Here is a tiny trained network, its code and every weight. The questions are about switching its units off for an input and a target symbol, where a switched-off unit gives its printed mean instead of its output.

import numpy as np


def w(rows, s, z=0):
    codes = np.array(rows[::2]) - 128.0
    scale = np.full(codes.shape[1], s)
    scale[-1] = z or s
    return codes * scale


def f(y):
    return y / 2 * (1 + np.tanh(0.7978845608 * (y + 0.044715 * y**3)))


def softmax(a):
    e = np.exp(a - a.max(-1, keepdims=True))
    return e / e.sum(-1, keepdims=True)


def log_softmax(a):
    a = a - a.max(-1, keepdims=True)
    return a - np.log(np.exp(a).sum(-1, keepdims=True))


def net(x, mask):
    ids = ['βδζηλστω'.index(c) for c in x.split()]
    T = len(ids)
    res = E[ids] + P[:T]
    r = res
    for j in range(2):
        rows = slice(3 * j, 3 * j + 3)
        q, k, v = (r @ M[0][rows].T for M in (Q, K, V))
        z = softmax(np.where(np.tri(T) > 0, q @ k.T / 3**0.5, -1e9)) @ v
        o = O[0][rows]
        res = res + np.where(mask[j], z, o[:, -1]) @ o[:, :-1]
    y = f(res @ A[0][:, :-1].T + A[0][:, -1])
    res = res + np.where(mask[2:14], y, B[0][:, -1]) @ B[0][:, :-1]
    return log_softmax(res[-1] @ U[:, :-1].T + U[:, -1])


Q, K, V, O, A, B = {}, {}, {}, {}, {}, {}
E = w([
[141,198,181,145,76,133],'β',
[114,40,109,212,150,43],'δ',
[125,135,20,85,94,78],'ζ',
[51,201,94,117,48,132],'η',
[180,43,223,134,146,158],'λ',
[20,164,181,252,160,154],'σ',
[218,48,112,51,91,120],'τ',
[97,58,183,29,39,192],'ω',
],0.0035)
P = w([
[187,133,123,202,44,134],'0',
[25,51,71,82,170,223],'1',
[154,148,160,149,82,93],'2',
[14,43,74,78,159,204],'3',
[144,155,165,123,110,83],'4',
[3,41,78,76,168,198],'5',
[131,159,177,101,129,71],'6',
[14,42,77,77,168,200],'7',
[111,161,194,84,139,54],'8',
[18,34,78,68,167,200],'9',
],0.0056)
Q[0] = w([
[150,106,190,216,169,54],'H0',
[119,111,130,120,203,223],'H0',
[55,54,43,158,123,193],'H0',
[120,36,105,137,104,141],'H1',
[122,87,57,157,243,255],'H1',
[197,148,211,72,101,75],'H1',
],0.034)
K[0] = w([
[118,109,189,188,209,60],'H0',
[115,77,162,172,121,221],'H0',
[157,101,63,231,63,132],'H0',
[183,90,102,130,92,84],'H1',
[156,96,93,181,95,254],'H1',
[116,101,191,55,151,119],'H1',
],0.033)
V[0] = w([
[146,174,109,72,87,148],'H0',
[145,182,116,96,151,112],'H0',
[118,102,143,171,182,100],'H0',
[75,228,96,195,127,87],'H1',
[98,78,7,111,130,117],'H1',
[234,114,97,106,132,63],'H1',
],0.022)
O[0] = w([
[132,152,60,67,128,103,139],'H0',
[161,133,89,117,140,80,64],'H0',
[143,104,184,191,136,124,85],'H0',
[65,65,58,188,101,90,197],'H1',
[91,127,143,147,250,75,3],'H1',
[114,140,191,64,105,31,152],'H1',
],0.015,0.0048)
A[0] = w([
[65,133,92,51,219,155,141],'N0',
[45,133,97,89,128,86,163],'N1',
[131,154,125,121,85,170,120],'N2',
[162,179,177,125,64,72,225],'N3',
[48,113,159,123,150,109,116],'N4',
[210,157,198,186,100,66,68],'N5',
[184,188,107,175,154,44,120],'N6',
[98,132,191,80,119,175,196],'N7',
[80,134,150,38,216,138,6],'N8',
[204,177,126,183,90,134,95],'N9',
[154,164,183,84,124,110,139],'N10',
[158,197,144,250,112,83,117],'N11',
],0.014,0.0023)
B[0] = w([
[81,87,95,151,248,87,195],'N0',
[211,110,163,50,90,151,254],'N1',
[141,127,58,167,120,126,247],'N2',
[29,65,118,139,140,156,244],'N3',
[121,91,208,174,132,127,172],'N4',
[199,82,162,149,98,6,174],'N5',
[143,91,94,105,224,169,135],'N6',
[204,187,132,149,145,167,250],'N7',
[108,162,92,200,45,33,186],'N8',
[178,149,176,193,175,158,172],'N9',
[53,183,188,60,138,163,218],'N10',
[133,198,65,61,186,49,167],'N11',
],0.019,0.0088)
U = w([
[31,54,75,220,81,157,174],'β',
[149,100,142,167,117,30,2],'δ',
[115,56,124,59,240,161,161],'ζ',
[215,162,110,68,10,107,161],'η',
[185,116,227,186,135,155,156],'λ',
[174,209,64,152,191,91,178],'σ',
[40,155,146,98,111,107,66],'τ',
[105,179,138,91,175,253,85],'ω',
],0.0037,0.0024)

Each question gives the input, a string of symbols that net reads in full, and the target symbol t.
The units are the heads (3 rows each of Q, K, V and O) and the neurons (one row each of A and B). Each row of codes is followed by its name. A weight is (code - 128) times the scale printed after its matrix; where a second scale follows, it is the last column's (O, A, B and U).
mask holds one flag per unit, heads first, then neurons. A switched-off unit (its flag False) gives its mean, the last column of its rows in O or B, instead of its output. The means were averaged over made-up inputs and are rounded, as every weight is.
A unit's drop is (log p(t) with every unit on - log p(t) with that unit switched off) / (log p(t) with every unit on - log p(t) with every unit switched off).
The circuit of an input: a set's keep is (log p(t) with only the set's units on - log p(t) with every unit switched off) / (log p(t) with every unit on - log p(t) with every unit switched off). Starting from the 12 units with the biggest drops (on a tie, the unit counted first), units are removed one at a time, each time the one whose removal leaves the highest keep (on an exact tie, the one counted first), for as long as the keep stays at least 0.8.
circuit, biggest first: the units of the circuit, biggest drop first
most important unit: the unit with the biggest drop
top k neurons: the k neurons with the biggest drops, biggest first
heads that matter: for each layer, one digit per head in row order, 1 if its drop is at least 0.15 and else 0, layers parted by /
drop of u: that unit's drop, to one decimal
input η η ζ η σ η ω, target ω: heads that matter => 01
input β λ σ, target σ: circuit, biggest first => [N11, H1, H0]
input δ ω ω β η ζ β λ λ β, target λ: heads that matter => 11
input β δ λ η η δ σ β η λ, target η: top 2 neurons => [N3, N0]
input ζ λ β τ, target δ: heads that matter => 01
input τ λ η η η η δ ζ ζ λ, target τ: heads that matter => 01
input τ ζ β δ, target τ: top 2 neurons => [N8, N10]
input λ ω τ σ ζ ω η η, target ω: heads that matter => 01
input λ β ω η σ ζ ζ σ τ, target τ: top 4 neurons => [N10, N3, N8, N5]
input η β λ η λ η η ζ, target ζ: circuit, biggest first => [N0, H0, H1, N1]
input η η σ σ β ζ η λ ζ η, target ζ: heads that matter => 11
input ω ω δ β β, target β: circuit, biggest first => [H1, N3, N1]
input η τ ω σ ζ σ ω λ η λ, target ζ: circuit, biggest first => [N0, H1, H0, N1]
input ζ λ τ δ λ β σ η δ η, target δ: top 2 neurons => [N8, N0]
input δ η η ζ η ω σ τ, target λ: top neuron => [N4]
input β ζ η β σ ζ σ β, target η: most important unit => H1
input ζ λ ζ λ, target δ: top 2 neurons => [N8, N0]
input τ β β λ β η, target τ: top 4 neurons => [N8, N10, N3, N0]
input η η β δ, target ζ: drop of H0 => 0.6
input σ β η η η ω η δ, target β: drop of H0 => 0.2
input σ δ ζ δ ω β δ β η δ, target β: drop of N6 => 0.0
input β δ η λ η η β, target β: most important unit => H1
